Below are the code and all the weights of a small trained network. Each question names an input and a class and asks about switching units off, where a switched-off unit gives its printed mean instead of its output.

import numpy as np


def w(rows, s, z=0):
    codes = np.array(rows[::2]) - 128.0
    scale = np.full(codes.shape[1], s)
    scale[-1] = z or s
    return codes * scale


def norm(h):
    return h / np.sqrt((h * h).mean(-1, keepdims=True) + 1e-5)


def f(y):
    return y / 2 * (1 + np.tanh(0.7978845608 * (y + 0.044715 * y**3)))


def log_softmax(a):
    a = a - a.max(-1, keepdims=True)
    return a - np.log(np.exp(a).sum(-1, keepdims=True))


def net(x, mask):
    res = np.array(x, float).reshape(1, 5) / 4 @ E
    u = 0
    for l in range(2):
        y = f(norm(res) @ A[l][:, :-1].T + A[l][:, -1])
        res = res + np.where(mask[u : u + 13], y, B[l][:, -1]) @ B[l][:, :-1]
        u += 13
    return log_softmax(norm(res)[-1] @ U[:, :-1].T + U[:, -1])


A, B = {}, {}
E = w([
[50,122,184,167,98,123,161,168,48,106],'x0',
[139,138,184,59,186,118,134,187,135,108],'x1',
[156,121,95,120,66,114,253,155,187,49],'x2',
[148,105,134,138,123,134,128,143,126,138],'x3',
[123,134,170,197,102,95,47,145,203,13],'x4',
],0.0054)
A[0] = w([
[135,138,51,199,2,186,106,39,89,137,33],'0.n1',
[100,96,119,67,152,149,87,64,61,172,141],'0.n2',
[151,178,157,205,161,4,26,104,121,86,108],'0.n3',
[148,208,133,121,153,105,199,90,94,126,114],'0.n4',
[178,76,53,54,170,194,64,87,207,120,90],'0.n5',
[161,112,144,110,79,122,185,118,154,97,39],'0.n6',
[135,163,205,71,194,114,139,133,145,105,3],'0.n7',
[115,116,195,84,222,144,152,201,172,122,67],'0.n8',
[35,72,210,155,108,177,165,149,35,78,97],'0.n9',
[175,106,79,122,195,133,117,98,233,162,17],'0.n10',
[135,114,72,193,30,127,104,33,100,171,78],'0.n11',
[165,104,184,49,218,138,134,216,108,95,56],'0.n12',
[118,137,117,96,108,83,196,117,145,102,73],'0.n13',
],0.0042,0.0051)
B[0] = w([
[109,92,106,204,250,30,179,113,178,139,168],'0.n1',
[127,114,118,138,118,176,106,164,110,175,251],'0.n2',
[91,76,90,78,100,188,119,161,154,176,241],'0.n3',
[122,88,111,121,111,131,115,145,128,155,141],'0.n4',
[141,204,222,154,40,54,158,81,84,181,209],'0.n5',
[123,147,101,119,128,156,120,136,104,107,104],'0.n6',
[113,146,101,202,208,94,165,79,155,54,98],'0.n7',
[104,115,77,248,180,102,164,100,173,166,150],'0.n8',
[197,204,157,112,67,24,127,43,131,200,230],'0.n9',
[148,193,194,135,53,33,155,112,114,150,133],'0.n10',
[110,129,150,202,255,108,171,166,185,157,189],'0.n11',
[58,135,121,232,218,110,182,120,190,171,167],'0.n12',
[127,107,124,125,123,160,115,125,96,120,120],'0.n13',
],0.0055,0.0025)
A[1] = w([
[115,85,148,189,118,133,63,126,170,52,103],'1.n1',
[114,73,93,89,109,126,197,135,161,107,109],'1.n2',
[147,82,67,72,153,212,192,98,64,151,77],'1.n3',
[50,139,191,179,85,74,151,148,18,98,4],'1.n4',
[126,118,164,130,87,153,58,126,165,31,85],'1.n5',
[104,106,123,116,173,204,21,138,75,138,43],'1.n6',
[135,119,80,176,89,150,208,117,151,73,64],'1.n7',
[254,163,96,90,171,104,77,21,171,119,31],'1.n8',
[86,131,98,185,224,128,170,84,154,89,88],'1.n9',
[139,158,207,38,248,84,153,208,138,93,14],'1.n10',
[164,120,94,98,100,113,215,151,140,61,44],'1.n11',
[156,105,70,86,99,146,192,162,100,28,47],'1.n12',
[132,124,128,107,151,121,160,110,78,210,138],'1.n13',
],0.0063,0.0031)
B[1] = w([
[81,134,46,78,141,162,210,185,91,138,193],'1.n1',
[111,152,127,128,144,160,51,128,100,120,164],'1.n2',
[60,111,72,98,110,119,145,209,156,67,211],'1.n3',
[225,156,129,77,99,55,180,96,206,178,176],'1.n4',
[96,101,50,38,126,157,185,196,83,156,185],'1.n5',
[216,150,202,170,141,169,91,55,137,12,202],'1.n6',
[148,102,177,148,188,166,59,104,131,170,176],'1.n7',
[117,132,184,116,71,41,208,139,60,141,171],'1.n8',
[120,70,96,163,201,101,119,110,99,191,164],'1.n9',
[109,54,39,255,154,79,154,53,133,189,163],'1.n10',
[128,148,221,175,152,168,31,81,99,126,183],'1.n11',
[175,163,195,145,152,184,19,43,90,131,171],'1.n12',
[117,117,110,123,101,143,121,162,189,23,253],'1.n13',
],0.0068,0.0045)
U = w([
[164,138,211,147,146,215,25,84,110,81,254],'0',
[73,108,37,37,99,182,154,252,126,85,122],'1',
[184,174,183,93,46,9,185,108,135,172,65],'2',
[100,72,73,243,215,86,160,108,151,164,38],'3',
],0.012,0.00081)

Each question gives the input, the list of numbers given to net, and the class t.
The units are the neurons (one row each of A and B). Each row of codes is followed by its name. A weight is (code - 128) times the scale printed after its matrix; where a second scale follows, it is the last column's (A, B and U).
mask holds one flag per neuron, layer by layer. A switched-off neuron (its flag False) gives its mean, the last column of its row in B, instead of its output. The means were averaged over made-up inputs and are rounded, as every weight is.
A unit's drop is (log p(t) with every unit on - log p(t) with that unit switched off) / (log p(t) with every unit on - log p(t) with every unit switched off).
The circuit of an input: a set's keep is (log p(t) with only the set's units on - log p(t) with every unit switched off) / (log p(t) with every unit on - log p(t) with every unit switched off). Starting from the 12 units with the biggest drops (on a tie, the unit counted first), units are removed one at a time, each time the one whose removal leaves the highest keep (on an exact tie, the one counted first), for as long as the keep stays at least 0.8.
circuit, biggest first: the units of the circuit, biggest drop first
unit that matters most: the unit with the biggest drop
k most important neurons: the k neurons with the biggest drops, biggest first
top k neurons in layer l: the k neurons of layer l with the biggest drops, biggest first
drop when u is switched off: that unit's drop, to one decimal
input [6,-7,7,6,7], class 0: unit that matters most	1.n7
input [0,-7,-2,1,7], class 1: top 2 neurons in layer 1	(1.n1; 1.n5)
input [-8,8,4,1,6], class 2: 3 most important neurons	(1.n8; 0.n5; 0.n11)
input [3,-8,7,-4,-4], class 3: 3 most important neurons	(0.n1; 0.n11; 1.n9)
input [-6,-8,-2,7,7], class 3: top 4 neurons in layer 0	(0.n1; 0.n11; 0.n9; 0.n5)
input [-2,7,6,6,2], class 3: top 3 neurons in layer 0	(0.n12; 0.n8; 0.n3)
input [-3,5,-4,-6,-1], class 3: 3 most important neurons	(0.n12; 1.n10; 0.n7)
input [4,7,5,-6,-4], class 3: 2 most important neurons	(1.n10; 0.n12)
input [3,2,3,-4,1], class 0: top 2 neurons in layer 1	(1.n11; 1.n12)
input [2,-4,5,-2,6], class 1: 3 most important neurons	(1.n5; 1.n1; 1.n6)
input [-5,-6,5,1,-6], class 1: top 2 neurons in layer 0	(0.n12; 0.n8)
input [-7,-2,2,-2,8], class 1: 2 most important neurons	(1.n5; 0.n9)
input [0,-8,7,-5,-4], class 3: top 3 neurons in layer 1	(1.n9; 1.n6; 1.n3)
input [8,-7,8,4,-2], class 0: 3 most important neurons	(1.n7; 1.n11; 0.n5)
input [8,-2,-6,-5,1], class 2: most important neuron	(1.n4)
input [-5,-3,-2,-1,5], class 1: 2 most important neurons	(0.n9; 1.n5)
input [-8,-2,-4,-4,-6], class 2: 2 most important neurons	(0.n5; 1.n8)
input [-3,2,7,0,-7], class 0: top 2 neurons in layer 1	(1.n12; 1.n11)
input [-4,8,-4,-5,7], class 3: 2 most important neurons	(1.n10; 0.n12)
input [-8,-7,-5,-4,-5], class 2: circuit, biggest first	(1.n8)
input [-6,-2,2,-3,7], class 1: 2 most important neurons	(1.n5; 0.n9)
input [7,-5,-6,7,0], class 2: 2 most important neurons	(1.n4; 0.n9)
input [7,6,0,3,0], class 2: 2 most important neurons	(0.n9; 1.n4)
input [1,4,-6,1,-8], class 1: drop when 1.n3 is switched off	1.8
input [1,-5,7,3,-4], class 0: drop when 1.n10 is switched off	0.0
input [8,-7,7,7,7], class 2: drop when 0.n10 is switched off	-0.1
input [-5,4,4,3,7], class 1: circuit, biggest first	(1.n5)
input [1,6,6,-3,0], class 0: drop when 1.n2 is switched off	0.1
